What can hang from each mark
bipev: risat tudas ture
zapas: dudu gigat risat vado
kadif: dudu vado
dudu: bipev kadif kelu risat tudas
famoma: bipev zapas
ture: famoma kelu risat zapas
risat: zapas
gigat: dudu tudas
vado: bipev dudu famoma kadif
tudas: bipev dudu risat
kelu: dudu famoma tudas

Each row was made from one small tree. The marks that hang from a mark follow it in brackets, in alphabetical order. Every link used is in the known rows. Write each row's tree.
Known rows
ture(famoma(bipev) risat(zapas(dudu(kelu) vado))): [ 174   80  220  139 -219 -241   50  274 -138  245 -178 -157    0  148
  163  144  195  -90 -156  279  172 -269 -103  106   -8  -78 -284   44
  234  193  -92  -22   69   -4 -218  -35  -17 -149 -409 -272  273  154
 -274 -169   83   48   78]
kelu(dudu(bipev(ture(zapas)) risat) tudas): [-189  -65  419  114 -117   81   81  -10 -264   84  -24 -199   -5 -165
  215  -80  277  -81 -335  343   92 -222 -183   24   75   68   -6  108
   58  218 -182   88  175  -38  -76 -187  -20   75 -379 -280  217  169
 -216  -42  154    2  146]
kelu(dudu(kadif) famoma(bipev(ture(zapas)))): [ -43  107  184   23 -193   74  286  131 -369   60  -22 -115  -60  -46
  141   55  108 -171 -257  279  158 -144 -188   36  -85  -33   25   50
   -1  212 -433   50  327   81  -50  -10  -77  -91 -273 -150  162   84
 -158   23  -59   94  369]
kadif(dudu(bipev kelu tudas(risat(zapas)))): [  31  -32  410  -10 -148  -97   48  -16 -171   73  -16  -75  -74  126
  204  109   81  -44 -212  122   28  -36  -85 -127  -94    4  170  246
   90  156  -80 -177    6  -47  -32   39  -16  187 -449 -323  234  202
   16 -317   44  -33   82]
dudu(kelu(famoma tudas(bipev)) risat): [   5  -81  407 -111 -231 -128  248  134  -87  105  -72 -157   93  -97
  205  -81  189 -118   23  264  -18 -128  -85  -46  -40   66  -72  181
   76  168 -226  -31   26 -118   11  -47  -43   67 -514 -326  254    9
 -242   35  170  -44  154]
gigat(tudas(risat(zapas(vado)))): [  99   42  257  -79  -26   74   85   51 -156  120 -168  -82  139   -1
  311   59  119  -74   53  240   28 -215 -138 -126   19 -110 -170   84
  285   61  -66  -79   75 -157  -25   59   28  126 -329 -209  174  107
 -107 -118    6  153   21]
kadif(dudu(bipev kelu tudas(risat))): [ -34 -120  326   18 -236  -56   89  -75 -138   37  -44  -42  -49  113
  215   56   44   29 -233  139   54  -67  -41 -164  -96   -3  144  214
   51  111  -24 -106   31  -61   59  -33  -58  170 -403 -312  243  177
   23 -218   57  -58  122]
vado(bipev(tudas) famoma): [  83  -39   45  140   51   37  102  -37  -49   40  -58 -130    7 -102
   80   16  -20  -47  -26  436  252 -267 -228  -58  -24 -151  121  215
  191  141  -17   79   74 -186  185 -230  153   82 -298 -125   98  153
 -164   80   77    6  135]
ture(risat zapas(vado)): [  98   27  223  164 -159  -24   66   75 -299  157 -185 -121  -26    3
  232  240  192  -88 -120  375  226 -299 -140   26   -1 -101 -238 -102
  103   60  -80   25  157  -35  -64 -163  -63  -33 -280 -119  235  155
 -274   66  106  102   92]
gigat(dudu(kelu(famoma tudas(bipev)))): [  27  -54  308 -143 -209  -27  269  161  -53   64  -97  -69   -3  -94
  294 -114   47 -128   50  359   -1 -175 -177  -27  -88 -105 -114  198
  167  198 -191   24    2 -217  -24  -10   -7    8 -388 -239  226  -52
 -220   38   -4    9   62]
bipev(tudas(dudu(risat))): [  50 -100  158   28  -76   81  105 -149 -147   72 -148  -71  -31   23
  134 -118   33    4 -151  240   46 -221  -60  -93  -16  -99  -39  147
  155  182  -40   53   57  -29  -19  -80   -5  205 -371 -272  122   93
  -81  -46   11   84  140]
ture(famoma zapas(risat vado)): [  88   19  169  266 -138  -89  -30  113 -208  150 -229 -238   69  -31
  267  221  259   27  -75  369  192 -378 -119  -89  -70  -63 -414 -115
  199   83   47  -10  226  -76  -75 -100 -109  -39 -287 -169  253  170
 -303   34  119  132  123]
ture(famoma zapas(gigat)): [  21   -1   78  126 -108  -21   16  141 -262   53 -208 -108  -45  -82
  226  209  105   26 -190  292  193 -332 -171 -104 -127 -146 -316   18
  -10  147   69  -74  207 -185  -27 -151 -140  -49 -393 -152  196  236
 -211   80   64  161   72]
risat(zapas(gigat vado(kadif(dudu)))): [ 128  218  168  -10 -141  110   30  277 -101  112 -277  -92 -111  -49
  207  125   63  153  -17  217  351 -332 -205 -128  -28 -263 -162  107
   98  122 -100 -105   24  -14   33  124 -100   38 -294  -69   69  116
 -108  -74  -45   17   25]
risat(zapas(gigat(dudu) vado)): [  61  147  159  -16  -67    5   -5  223 -101  132 -283   -1 -199 -103
  330    1  103   48  -26  300  187 -356 -245  -64  -59 -335 -322   83
  171  220  -45  -12   26 -108  -27  103  -30   47 -337 -159  139  100
 -166  -98  -91  108  -12]
tudas(bipev(risat ture(famoma kelu))): [ 144 -180    7  160    4  -52  138   30 -191   79 -124  -95  258  -20
   32   -8   48  -51  -95  402   82 -262  -28  -54   -4   15 -110   63
  125  142  -10   91  327    8  -22 -126  -65 -112 -353 -264  203  244
 -254  -64 -110   71   78]
ture(famoma(bipev) kelu risat(zapas)): [ 193    8  178  165  -96  -99   67  116 -289  207 -143 -122  121   92
   72  317  101 -227  -43  255  111 -268  -37  139    4  -21  -89   69
  140  222  -98  -51  228  -28 -216  -71  -93 -213 -357 -128  181  201
 -248  -73   14  181  105]
famoma(zapas(gigat risat vado(bipev dudu kadif))): [ -23  227   87   79 -125   -4   56  340  -72   83 -184  -27   68  -81
   79 -131   77  122  -45  373  323 -296 -243  -47  108 -170 -242 -114
  147   43  -11   27    9  -43  202  -88 -124  -75 -165 -150  160  102
 -286  129  153  -63   26]
risat(zapas(dudu gigat vado(kadif))): [ 131  200  139  -31  -70  -89   18  396  -28  188 -249  -74 -120  -80
  177  -20  160  203  -11  244  316 -333 -246  -69   25 -303 -373   48
  134  140  -71  -97  -74  -90   19   44  -52   23 -335 -163   90  112
 -199  -14   85  -30  -64]
risat(zapas(gigat(dudu) vado(bipev))): [  55  177  150   47  -25  -48   24  236  -85   92 -247    2 -113 -130
  349  -14   75   15  -12  399  238 -351 -284  -34  -18 -350 -217  134
  208  189    4   17  -40 -118   76   40   22    4 -333 -164  159  137
 -177  -88  -69   35  -45]
vado(bipev(risat) dudu famoma(zapas(gigat))): [  37   33  -11   94   -8   40  167   95 -105   11  -53   53   77 -119
  -37  -77 -100    1 -232  368  303 -308 -249   -9  -16  -92   -9   28
   59  113    0  102  103  -85  221 -182   37  -53 -296 -171   91  202
 -287   52   79  -51   47]
dudu(kadif(vado) kelu(famoma) tudas(risat)): [   8  -42  328  -86 -149 -147  284   91 -153   99    9  -80  -78  -53
  165   78   93 -222    4   74   51   13    2  -89 -124   28   61  144
  -46   56 -279 -133  109  -66   83   67  -24  150 -381 -346  239   33
   -8 -127   93   76  221]
dudu(kelu(tudas) risat): [ -75 -145  385  -23 -216  -39  138  -14  -94  170 -146 -154  -33  -41
  140   -6  221  -37 -109  169   43 -181 -104 -109   19   31 -125  128
   60  186 -100   27   48  -95  -32  -67  -42  138 -462 -325  221   63
 -167  -51  246    4  180]
dudu(bipev(risat(zapas(gigat))) kadif kelu tudas): [ -83  -10  280   -3  -47 -314  129  109 -193  175  -73 -193 -226    1
   70   13  207  -18 -262  110   89  -21 -135 -127  -12  118    8  243
  -17  284  -34 -204   -3   -1   99  120   35  169 -568 -398  348  295
    5 -264  132   -8  198]
dudu(bipev kelu risat tudas): [-137 -188  345   80 -210 -262   86  -38 -156  119  -39 -191 -135  -44
  130   44  248  -33 -235  180   18 -109  -90 -106   56   57   12  204
   19  198  -40 -109   15  -69   84 -116  -15  235 -550 -408  311  243
  -41  -80  258 -115  231]
zapas(gigat vado(dudu(risat) famoma)): [ -78   56  124  105 -113  -17   12  179  -49  131 -269  -16  -81 -199
  119  -71  146   12  -88  296  351 -403 -245  -55  -37 -117 -232   48
   68  136  -51   12   19 -117  174 -169  -28  153 -392 -153  135  100
 -296   74  193    4   74]
ture(famoma(bipev) risat): [  90  -50   75  125 -161  -18  150   84 -212  107 -161 -123  110   62
  158  199   78 -127 -145  303   99 -337  -53   31   -4  -44 -115   63
  102  181  -47   12  208  -62  -56 -188  -90 -182 -304 -127  154  147
 -134   59  -44  150  178]
zapas(gigat(dudu(risat))): [ -79  -64  134  -43 -192  -45   46   53 -174  108 -251    0 -177 -149
  288  -58  126   51 -163  233   76 -410 -164 -103  -21 -203 -250  117
   36  254   -5    7   51 -129   54   24  -83   74 -370 -208   96  111
 -105  -26   -7   59   92]
famoma(bipev(tudas ture(kelu risat)) zapas(dudu)): [ 147   -1   34   67 -176   10   31   53 -244  170   37   42   -2  169
 -103 -102   35  -57 -256  313   97 -143   10  227   49 -117   -3   12
  108  197 -195  212  329   93 -234  -81   -4 -282 -204 -300  210  176
 -297 -130   24   27  105]
vado(bipev(risat ture) dudu kadif): [ -22    2   -8   77  101  100  247   72  -94   73  -72  -55  180 -108
  -58 -164    1  -20 -194  472  269 -371 -282  -30  132  -11   52   49
   63  117  -47  153   89  -25  236 -265   70   36 -247 -171   59  165
 -132   93   14  -87   62]
tudas(bipev dudu risat): [ 173 -117  145  -39  -85   50  220   16 -152  -69 -164   96  207  128
  245 -133  -73    4  -44  267  -16  -88  -66 -181  -94 -143  -65   74
  238   24  -63  -60  -11  -25   67  -77 -150   80 -261 -244  107   41
  -99  -46 -191  134   12]
vado(bipev dudu(kelu tudas) famoma(zapas(gigat))): [-121    6  122   47 -183  -98  100  191 -110   10  -27   27 -142  -51
  -63  -57  -56  -95 -218  308  296  -49 -293  -43  -12 -113   81  131
   38   88  -54  -63   31 -188  203 -237    4   51 -376 -267  255  200
 -269   22  280 -108  115]
ture(famoma kelu(tudas(dudu)) risat): [  81 -119  260  133 -111   67  143   35 -146  163 -192  -65  203   52
  173   81    9 -142   24  267  172 -245    9   48   28   22 -150   69
  171   96  -15   53  117 -157 -143 -236 -126  -80 -313 -130  219   42
 -313   44  158  164  -49]
zapas(gigat(dudu(kadif(vado))) risat): [ -56   60  105   66 -143  -56   48  133 -132  123 -255  -65 -188 -151
  298  -29  184  -16  -39  171  106 -300  -54  -58  -78 -224 -285   75
   42  193  -45  -55   80  -40   75  231 -119  -26 -171 -216  132   14
  -44 -104 -157  176  145]
dudu(bipev(tudas) kadif kelu risat(zapas)): [ -36  -67  385   30   -7 -281   85  -41 -223  202  -14 -281 -212  -18
   80   41  276 -144 -224  146    4  -83 -130 -109   14  128   54  239
   59  331 -155  -82   15    4  -38   37  103  282 -556 -411  313  219
   10 -207  203   12  287]
gigat(dudu(bipev kadif kelu risat) tudas): [-207 -240  303  -21 -245 -245  212  -95 -255  143  -94 -226 -145 -132
  278   28  243 -160 -231  176  -51 -234 -153 -154  114   79  -87  250
  128  263  -65  -69  -16 -155   68   81   53  240 -462 -369  330  164
   43  -99  176  -10  273]
ture(famoma zapas(risat vado(kadif))): [ 101   26  146  217 -140  -97   45  213 -214  156 -226 -315   72  -67
  178  239  247   54  -23  388  272 -421 -190 -127   28  -18 -384 -127
  221   58   17  -63  170  -91   -4 -108 -101  -26 -234 -111  200  175
 -281  115  183  104  118]
kadif(dudu(bipev(tudas) risat(zapas))): [  78   20  316   73  -20   22  -25 -124 -173  116  -44 -181  -95  -35
  185   78  147  -28 -227  226   44 -278  -69  -28  -49  -60  124  285
   76  294  -70  -19   65   -3 -103   24   72  175 -450 -260  138  206
    7 -212  -28  -25  121]

Write each row's tree
[  60 -122   31   84  -20   -7  124  146 -137  -16 -128  -97  152  -51
  174  -28   76  -53 -111  424   68 -243 -128 -143  -24 -122 -133  107
  107  118  -76   34  244  -89   39 -255  -82  -39 -326 -243  185  160
 -146   60 -132   69  121]
tudas(bipev(ture(famoma)))
[  52   54  237  -85 -104  -41   69  128 -154   44 -191   69  -11  155
  228 -108  -19   64 -106   87   71  -48 -133 -143 -115  -79 -148   67
  139  117  -65 -139  -24  -46   18   90 -141  153 -416 -299  161  115
 -136 -193    5  168    4]
tudas(dudu(kelu) risat(zapas(gigat)))
[  97 -144   58  -33  -92   63  226  -81 -183   40 -157 -136  213  -28
  180  -27   44  -49  -70  342  -65 -203  -70 -110   46  -68  -83  175
  218  121   50  -54  105 -118   63   36   10    2 -329 -234  166  162
  -81  -16 -176   63  116]
gigat(tudas(bipev(risat)))
[ -15  -40  247  117  -80 -249   71  110  -86  180   58  -50   95 -181
  182  -94  240   60 -118  254  123 -346  -33  124   21    1 -145  104
  -53  192 -218  122  166  -33   27 -133  -26   43 -489 -329  203  161
 -266   47  251 -195   51]
zapas(dudu(bipev(ture(kelu(famoma))) risat))
[-189 -134  388   36 -168 -139  178  -41 -262  144  -82 -203 -183 -106
  181   15  222 -123 -266  148   49 -101 -103 -154   88   22   87  234
   18  255 -174 -121   28  -31   53  -76  -53  222 -411 -267  210  143
   37  -86  136  -59  311]
kelu(dudu(bipev kadif risat tudas))
[  93  -66  135  109 -141  -44   57   79 -165   86  -89 -148  106   11
  163  130  105   39 -119  237   35 -293  -44 -134  -10  -75 -285  -87
  125  114  -38   33  287  -77  -64 -100 -159  -87 -236 -216  155  128
 -202   57   76   83  179]
ture(famoma(zapas(risat)))
[  88   -8  292   14  -95  -80   59   65 -170  186 -210  -95 -139 -119
  284   74  208  -79  -74  295   90 -407 -208  -65   16 -202 -243   78
  219  228 -127   31   36  -39 -101   61   31  142 -377 -232  133   99
 -151 -142    8   47   82]
gigat(dudu(risat(zapas(vado))))
[  12 -103  328  -33 -174 -170   78    2 -225  176 -146 -121 -190  -38
  199   79  178 -125 -173  202   -7 -280 -211  -80    6  -90 -151  125
  137  282 -133  -39   30  -75 -116   84    5  177 -448 -306  157  125
 -117 -174   79   36  161]
gigat(dudu(kelu risat(zapas)))
[  -9   26  301  -66   95  -48  137  151 -145   99   -9  -57    6  -36
   38  -14   85 -125 -117  267   98 -165 -263  -75   51   12  101  155
  105  152  -76 -197 -103 -174   80 -199   32  218 -358 -208  126  163
  -14  -44  126   -5  -32]
vado(dudu(bipev tudas(risat(zapas))) kadif)
[ 211  171  194 -112 -135   51   77  321 -147   28 -268  -12   55   34
  246   -4   22   97   34  263  218 -214 -164 -188  -76 -197  -79  114
  205   59 -100 -186  -43    5   60  152 -125    0 -259 -131   81  103
 -117 -181 -179   74  -65]
tudas(bipev risat(zapas(gigat vado(kadif(dudu)))))
[  54   58  -63   97 -161  -23   66  130 -229   85 -121   11  -28   35
   47 -122  150  167 -413  317  173 -309 -136   87 -100 -119 -220   29
   24  216  -13   86  225  100  -35   43  -23 -210 -335 -317  163  274
 -233 -162 -103   38   86]
famoma(bipev(risat ture(zapas(dudu gigat))))
[   0  178  353  -36  -86  -85  113  228  -69  195  -86  -72 -124  -38
  118   16  114 -183   -4  276  180 -110 -231   37  -75  -89  -95  103
   77  151 -228  -89   23 -136  -41  -89   32  197 -501 -245  276   55
 -231  -21  196  -55   87]
risat(zapas(vado(dudu(kelu(famoma) tudas))))
[  58 -207  173    1 -183 -172  291  -19 -213   84 -116 -125 -186  -42
   76  -12   83 -252 -166  263  -13  -39  -48  -90  -40  -79   40  233
  134  176  -78 -102   30   30    6  193   46   62 -325 -414  275  121
   16 -304 -213   63  206]
gigat(dudu(kadif(vado) kelu tudas(bipev(risat))))
[ -71   40   36   68   58  107  188  160  -82   37  -81  -23  111 -119
    5 -121   22  -48 -129  460  288 -313 -325  -46  118 -128   31   65
   44   88 -109  100   56  -98  224 -342    7   60 -229 -135   77  112
 -129  186   67  -86   69]
vado(bipev(ture) dudu kadif)
